Here is a tiny trained network, its code and every weight. The questions are about switching its units off for an input and a target symbol, where a switched-off unit gives its printed mean instead of its output.

import numpy as np


def w(rows, s, z=0):
    codes = np.array(rows[::2]) - 128.0
    scale = np.full(codes.shape[1], s)
    scale[-1] = z or s
    return codes * scale


def f(y):
    return np.maximum(y, 0)


def softmax(a):
    e = np.exp(a - a.max(-1, keepdims=True))
    return e / e.sum(-1, keepdims=True)


def log_softmax(a):
    a = a - a.max(-1, keepdims=True)
    return a - np.log(np.exp(a).sum(-1, keepdims=True))


def net(x, mask):
    ids = ['βζθλξτ'.index(c) for c in x.split()]
    T = len(ids)
    res = E[ids] + P[:T]
    u = 0
    for l in range(2):
        q, k, v = (res @ M[l].T for M in (Q, K, V))
        z = softmax(np.where(np.tri(T) > 0, q @ k.T / 3**0.5, -1e9)) @ v
        res = res + np.where(mask[u], z, O[l][:, -1]) @ O[l][:, :-1]
        u += 1
        y = f(res @ A[l][:, :-1].T + A[l][:, -1])
        res = res + np.where(mask[u : u + 12], y, B[l][:, -1]) @ B[l][:, :-1]
        u += 12
    return log_softmax(res[-1] @ U[:, :-1].T + U[:, -1])


Q, K, V, O, A, B = {}, {}, {}, {}, {}, {}
E = w([
[249,138,91],'β',
[45,25,77],'ζ',
[131,183,150],'θ',
[144,176,45],'λ',
[81,80,169],'ξ',
[162,102,158],'τ',
],0.021)
P = w([
[75,1,245],'0',
[69,4,241],'1',
[44,48,198],'2',
[31,81,151],'3',
[32,99,123],'4',
[33,125,107],'5',
[36,144,78],'6',
[26,163,69],'7',
[36,179,58],'8',
[30,180,48],'9',
[23,189,45],'10',
],0.0055)
Q[0] = w([
[113,11,68],'0.h1',
[98,21,75],'0.h1',
[180,150,198],'0.h1',
],0.012)
K[0] = w([
[120,46,157],'0.h1',
[63,2,183],'0.h1',
[192,219,225],'0.h1',
],0.012)
V[0] = w([
[254,135,192],'0.h1',
[15,71,63],'0.h1',
[115,34,69],'0.h1',
],0.0059)
O[0] = w([
[16,198,169,23],'0.h1',
[145,112,89,250],'0.h1',
[73,76,2,191],'0.h1',
],0.007,0.0011)
A[0] = w([
[73,174,139,46],'0.n1',
[98,117,99,73],'0.n2',
[76,153,153,136],'0.n3',
[178,125,126,89],'0.n4',
[110,211,5,224],'0.n5',
[111,63,36,44],'0.n6',
[152,103,117,126],'0.n7',
[98,91,197,166],'0.n8',
[236,99,62,113],'0.n9',
[121,67,127,1],'0.n10',
[203,208,128,59],'0.n11',
[110,136,147,78],'0.n12',
],0.011,0.0049)
B[0] = w([
[66,245,149,156],'0.n1',
[219,147,83,153],'0.n2',
[164,100,138,174],'0.n3',
[233,125,6,140],'0.n4',
[16,113,204,255],'0.n5',
[162,106,147,228],'0.n6',
[86,114,155,153],'0.n7',
[189,3,208,180],'0.n8',
[184,93,195,216],'0.n9',
[104,185,132,155],'0.n10',
[194,230,71,179],'0.n11',
[51,160,45,135],'0.n12',
],0.0049,0.0085)
Q[1] = w([
[154,191,56],'1.h1',
[59,60,199],'1.h1',
[254,94,92],'1.h1',
],0.006)
K[1] = w([
[132,108,212],'1.h1',
[152,8,112],'1.h1',
[94,94,132],'1.h1',
],0.012)
V[1] = w([
[61,123,131],'1.h1',
[182,73,150],'1.h1',
[129,215,2],'1.h1',
],0.0098)
O[1] = w([
[4,148,123,122],'1.h1',
[242,187,2,185],'1.h1',
[166,134,86,3],'1.h1',
],0.0096,0.012)
A[1] = w([
[212,182,87,169],'1.n1',
[186,185,163,16],'1.n2',
[166,138,119,87],'1.n3',
[115,166,142,218],'1.n4',
[76,192,125,56],'1.n5',
[187,22,139,111],'1.n6',
[65,96,175,217],'1.n7',
[230,169,192,255],'1.n8',
[170,67,5,169],'1.n9',
[104,173,137,107],'1.n10',
[72,92,90,51],'1.n11',
[123,133,72,196],'1.n12',
],0.012,0.0052)
B[1] = w([
[45,151,103,190],'1.n1',
[202,108,10,165],'1.n2',
[37,84,90,145],'1.n3',
[22,142,144,184],'1.n4',
[255,32,175,161],'1.n5',
[179,85,83,197],'1.n6',
[116,56,112,184],'1.n7',
[157,168,143,248],'1.n8',
[127,214,168,218],'1.n9',
[174,114,64,160],'1.n10',
[82,169,174,142],'1.n11',
[96,152,185,157],'1.n12',
],0.0082,0.014)
U = w([
[185,164,90,105],'β',
[121,193,155,11],'ζ',
[132,196,254,253],'θ',
[46,153,145,134],'λ',
[130,111,106,111],'ξ',
[200,133,179,136],'τ',
],0.012,0.0034)

Each question gives the input, a string of symbols that net reads in full, and the target symbol t.
The units are the heads (3 rows each of Q, K, V and O) and the neurons (one row each of A and B). Each row of codes is followed by its name. A weight is (code - 128) times the scale printed after its matrix; where a second scale follows, it is the last column's (O, A, B and U).
mask holds one flag per unit, layer by layer, with each layer's heads first. A switched-off unit (its flag False) gives its mean, the last column of its rows in O or B, instead of its output. The means were averaged over made-up inputs and are rounded, as every weight is.
A unit's drop is (log p(t) with every unit on - log p(t) with that unit switched off) / (log p(t) with every unit on - log p(t) with every unit switched off).
The circuit of an input: a set's keep is (log p(t) with only the set's units on - log p(t) with every unit switched off) / (log p(t) with every unit on - log p(t) with every unit switched off). Starting from the 12 units with the biggest drops (on a tie, the unit counted first), units are removed one at a time, each time the one whose removal leaves the highest keep (on an exact tie, the one counted first), for as long as the keep stays at least 0.8.
units of the circuit, in order: the units of the circuit, biggest drop first
unit that matters most: the unit with the biggest drop
k most important neurons: the k neurons with the biggest drops, biggest first
top k neurons in layer l: the k neurons of layer l with the biggest drops, biggest first
drop of u: that unit's drop, to one decimal
input θ ξ τ τ ξ β β τ λ, target λ: unit that matters most -> 1.n8
input λ λ θ θ ζ θ τ, target β: units of the circuit, in order -> 0.h1; 1.h1
input β ζ β ξ θ, target β: units of the circuit, in order -> 1.h1; 0.n5
input τ λ θ λ θ, target λ: units of the circuit, in order -> 1.h1; 1.n9; 0.n9
input θ τ θ θ ξ θ θ τ ζ, target β: 4 most important neurons -> 0.n6; 1.n6; 0.n9; 0.n2
input τ θ θ ζ, target β: 3 most important neurons -> 1.n6; 0.n6; 0.n9
input β θ β, target θ: 2 most important neurons -> 0.n1; 1.n6
input τ τ θ β λ ζ ξ, target β: units of the circuit, in order -> 0.h1; 1.h1
input τ τ θ ξ, target ξ: 2 most important neurons -> 0.n5; 0.n8
input τ ζ τ ζ τ θ θ θ τ θ ζ, target θ: 4 most important neurons -> 1.n9; 1.n12; 1.n11; 0.n5
input β ζ τ, target β: top 2 neurons in layer 1 -> 1.n6; 1.n4
input θ θ λ λ θ, target λ: top 4 neurons in layer 1 -> 1.n9; 1.n8; 1.n7; 1.n4
input β θ θ θ ξ, target ξ: 2 most important neurons -> 1.n8; 1.n6
input β ζ τ β ξ, target β: drop of 0.h1 -> 0.5
input τ β ζ τ τ θ τ θ θ β β, target θ: drop of 1.n12 -> -0.1
input ζ τ ξ θ ζ τ β θ ξ θ ζ, target θ: drop of 1.n12 -> 0.4
input ζ τ τ ξ β θ, target β: drop of 1.n2 -> 0.7
